Below are the code and all the weights of a small trained network. Each question names an input and a class and asks about switching units off, where a switched-off unit gives its printed mean instead of its output.

import numpy as np


def w(rows, s, z=0):
    codes = np.array(rows[::2]) - 128.0
    scale = np.full(codes.shape[1], s)
    scale[-1] = z or s
    return codes * scale


def f(y):
    return y / 2 * (1 + np.tanh(0.7978845608 * (y + 0.044715 * y**3)))


def log_softmax(a):
    a = a - a.max(-1, keepdims=True)
    return a - np.log(np.exp(a).sum(-1, keepdims=True))


def net(x, mask):
    res = np.array(x, float).reshape(1, 5) / 4 @ E
    y = f(res @ A[0][:, :-1].T + A[0][:, -1])
    res = res + np.where(mask, y, B[0][:, -1]) @ B[0][:, :-1]
    return log_softmax(res[-1] @ U[:, :-1].T + U[:, -1])


A, B = {}, {}
E = w([
[156,255,131,124],'x0',
[166,75,141,213],'x1',
[148,131,19,161],'x2',
[149,158,188,161],'x3',
[194,78,111,71],'x4',
],0.01)
A[0] = w([
[114,68,100,175,178],'n1',
[113,215,71,123,94],'n2',
[199,147,95,109,184],'n3',
[29,111,142,35,187],'n4',
[166,61,178,179,214],'n5',
[209,125,74,75,210],'n6',
[77,67,96,199,194],'n7',
[59,164,131,169,160],'n8',
[130,230,211,106,221],'n9',
[77,156,141,169,155],'n10',
[107,120,136,57,93],'n11',
[233,141,82,103,238],'n12',
[66,168,183,103,204],'n13',
[156,134,218,219,254],'n14',
[172,133,63,164,165],'n15',
[118,155,158,11,143],'n16',
],0.011,0.0048)
B[0] = w([
[110,148,133,154,184],'n1',
[134,92,247,95,187],'n2',
[92,92,133,119,171],'n3',
[133,108,54,176,206],'n4',
[131,153,184,157,201],'n5',
[107,95,153,129,199],'n6',
[85,190,108,166,199],'n7',
[153,166,169,105,181],'n8',
[121,157,123,213,254],'n9',
[150,168,164,112,171],'n10',
[133,97,93,113,155],'n11',
[103,95,142,135,202],'n12',
[146,153,105,179,206],'n13',
[149,175,140,198,232],'n14',
[89,127,107,110,181],'n15',
[113,80,15,151,204],'n16',
],0.013,0.011)
U = w([
[62,159,73,195,217],'0',
[83,57,177,83,184],'1',
[255,181,185,164,127],'2',
[80,182,121,51,10],'3',
[156,62,44,98,4],'4',
],0.0091,0.0028)

Each question gives the input, the list of numbers given to net, and the class t.
The units are the neurons (one row each of A and B). Each row of codes is followed by its name. A weight is (code - 128) times the scale printed after its matrix; where a second scale follows, it is the last column's (A, B and U).
mask holds one flag per neuron, in row order. A switched-off neuron (its flag False) gives its mean, the last column of its row in B, instead of its output. The means were averaged over made-up inputs and are rounded, as every weight is.
A unit's drop is (log p(t) with every unit on - log p(t) with that unit switched off) / (log p(t) with every unit on - log p(t) with every unit switched off).
The circuit of an input: a set's keep is (log p(t) with only the set's units on - log p(t) with every unit switched off) / (log p(t) with every unit on - log p(t) with every unit switched off). Starting from the 12 units with the biggest drops (on a tie, the unit counted first), units are removed one at a time, each time the one whose removal leaves the highest keep (on an exact tie, the one counted first), for as long as the keep stays at least 0.8.
circuit, biggest first: the units of the circuit, biggest drop first
top k neurons: the k neurons with the biggest drops, biggest first
drop when u is switched off: that unit's drop, to one decimal
input [-3,7,-2,2,1], class 2: circuit, biggest first => n5, n16
input [3,8,-4,-6,2], class 2: circuit, biggest first => n16
input [-4,-4,1,6,-7], class 2: circuit, biggest first => n16, n8, n10
input [-3,-8,-6,7,6], class 4: circuit, biggest first => n16, n7
input [6,2,4,5,1], class 2: top 3 neurons => n16, n2, n7
input [0,-2,8,-7,0], class 1: top 2 neurons => n2, n9
input [-5,-6,8,8,0], class 3: circuit, biggest first => n9, n16, n14
input [-7,-3,1,-3,6], class 4: top 2 neurons => n9, n14
input [5,3,-3,-4,-2], class 2: drop when n7 is switched off => 0.1
input [6,5,8,5,-5], class 2: drop when n2 is switched off => 0.2
input [3,-1,-5,-3,5], class 4: drop when n14 is switched off => 0.2
